[ 45 140 103  86 132 101 129 127 173 124 130 184  96 121 122] -> <166>
[140 149 171 159 136 190 119 140 164 129  88 105 185 152 118] -> <192>
[ 89  87 129 159 136 140 171 164  88 190 119 131 163 106 123] -> <214>
back: [129 164 140 119 190 136 159 171 149 140]	<192>
back: [127 129 101]	<166>
back: [ 88 129 164 140 119 190 136 159 171]	<192>
back: [101 132  86 103]	<166>

[126 107 135 118 138 125 170 148 120  84 166 109 162 147 129 116 106 147
 101 149 105  64 151  73  80  94 152 127  85 144 106 148 163 116  79  96
 165 142 148 150 112 106  93  85  89 111] = <60>
[170 147 120  84  98 160 101 141 103 116 149  96 158 133 108 111 103 124
 100 134 118 105 128  96 140 104 127 157 104 156 112 161 146 105 109 136
 149 131 103 144 142 142 106 123 114 138] = <171>
[131 142 158 145  98 160 101 141 103 116 149  96 158 133 108 111 103 124
 100 134 118 105 128  96 140 104 127 157 104 156 112 161 146 105 109 136
 149 131 103 144 142 142 106 123 114 138] = <65>
[147 103 135 118 138 146 170 148 120  84 166 109 162 147 129 116 106 147
 101 149 105  64 151  73  80  94 152 162  85 144 106 148 163 116  79  96
 165 142 148 150 112 106  93  85  89 111] = <214>
q: [131 142 158 145  98 160 101 141 103 116 149  96 158 133 108 111 103 124
 100 134 118 105 128  96 140 104 127 157 104 156 112 161 146 105 109 136
 149 131 103 144 142 142 106 123 114 138]	<65>
q: [147 103 135 118 138 146 170 148 120  84 166 109 162 147 129 116 106 147
 101 149 105  64 151  73  80  94 152 162  85 144 106 148 163 116  79  96
 165 142 148 150 112 106  93  85  89 111]	<214>
back: [98 84]	<171>
q: [126 107 135 118 138 125 170 148 120  84 166 109 162 147 129 116 106 147
 101 149 105  64 151  73  80  94 152 127  85 144 106 148 163 116  79  96
 165 142 148 150 112 106  93  85  89 111]	<60>

[128 131 143 117 149 131 147 161 126] = <145>
[143 131 117 149 128 143  98  90 104] = <192>
[129 134 199 143 149 105 119 166 131] = <121>
back: [161 147 131 149 117 143]	<145>
back: [149 117 143 131 128]	<145>

[ 77  96 126  73 107] : <214>
[127 120 128 128 126] : <192>
[134 115 123  92 131] : <160>
[ 61 144 145 154 191] : <145>
[144 142 154 120 138] : <65>
[ 61 144 145 154 151] : <121>
back: [120 154]	<65>
q: [ 61 144 145 154 151]	<121>
back: [126 128 128]	<192>

[111 138 144 131 126 119 198 120 160 124]  <121>
[111 137 144 131 126 119 198 120 160 124]  <10>
[111 138 142 127 126 116 196 119 161 119]  <125>
[111 137 139 123 126 113 196 120 158 114]  <65>
[111 138 143 129 125 118 194 120 161 121]  <171>
[111 137 139 123 126 117 196 120 158 114]  <192>
[111 137 140 126 123 119 195 120 160 117]  <166>
q: [111 138 143 129 125 118 194 120 161 121]	<171>
back: [120 195]	<166>
q: [111 137 139 123 126 113 196 120 158 114]	<65>

[136 114 149 110 131 102 127 120 125 118 134 100 111 102 143 136 120 113] : <10>
[145  93 143  84 130  58 124 113 149 118 133  99 103  85 140 138 151 100] : <166>
[142 123 148 109 134 118 121 122 140 121 129 116 104 105 139 151  83  96] : <171>
[152 111 156  86 131  94 119 117 149 103 127 113 102 101 130 138 119 126] : <65>
[148 111 112  88 127  96 107 119 191  54 112 146  88 121 131 109 134 132] : <160>
[135 100 150 106 131 114 123 122 143 108 130 111  97 102 137 141  97 104] : <44>
[114  99 123 130 132  88 133 121 111 157 139  98 133 103 155 143 135  81] : <214>
back: [114 131 106]	<44>
back: [148 123 142]	<171>
back: [120 127 102 131 110 149]	<10>
back: [100 134]	<10>
back: [107  96 127  88 112 111]	<160>

[158 120 169 104 123 154 125 127]  <145>
[130 169 168 154 148 153 148  84]  <60>
[136 107 160 104 117 140 148 132]  <121>
[158 120 169 104 123 154 169 116]  <65>
[ 95 100  77  89 151 113 203 138]  <125>
[ 63  59  48  56 133 119 138 182]  <214>
[138 144 168 142 129 136 141 107]  <192>
[133 160 171 149 136 148 144  86]  <44>
[136  87 124  82 108 142 124 154]  <171>
[136 140 104 148 117 107 160 145]  <160>
back: [119 133  56]	<214>
back: [148 140 117 104 160 107 136]	<121>
back: [171 160 133]	<44>

[180 129 131 133 182  57 126 120 127] = <65>
[132 128 111  90 107 127 120  57 126] = <44>
[132 128 132 135 125 129 128  74 176] = <166>
back: [127 120 126  57 182 133 131 129]	<65>
back: [120 126  57]	<65>
back: [126  57 120 127 107  90 111 128]	<44>
back: [126  57 120 127]	<44>
back: [ 74 128 129 125 135 132 128 132]	<166>

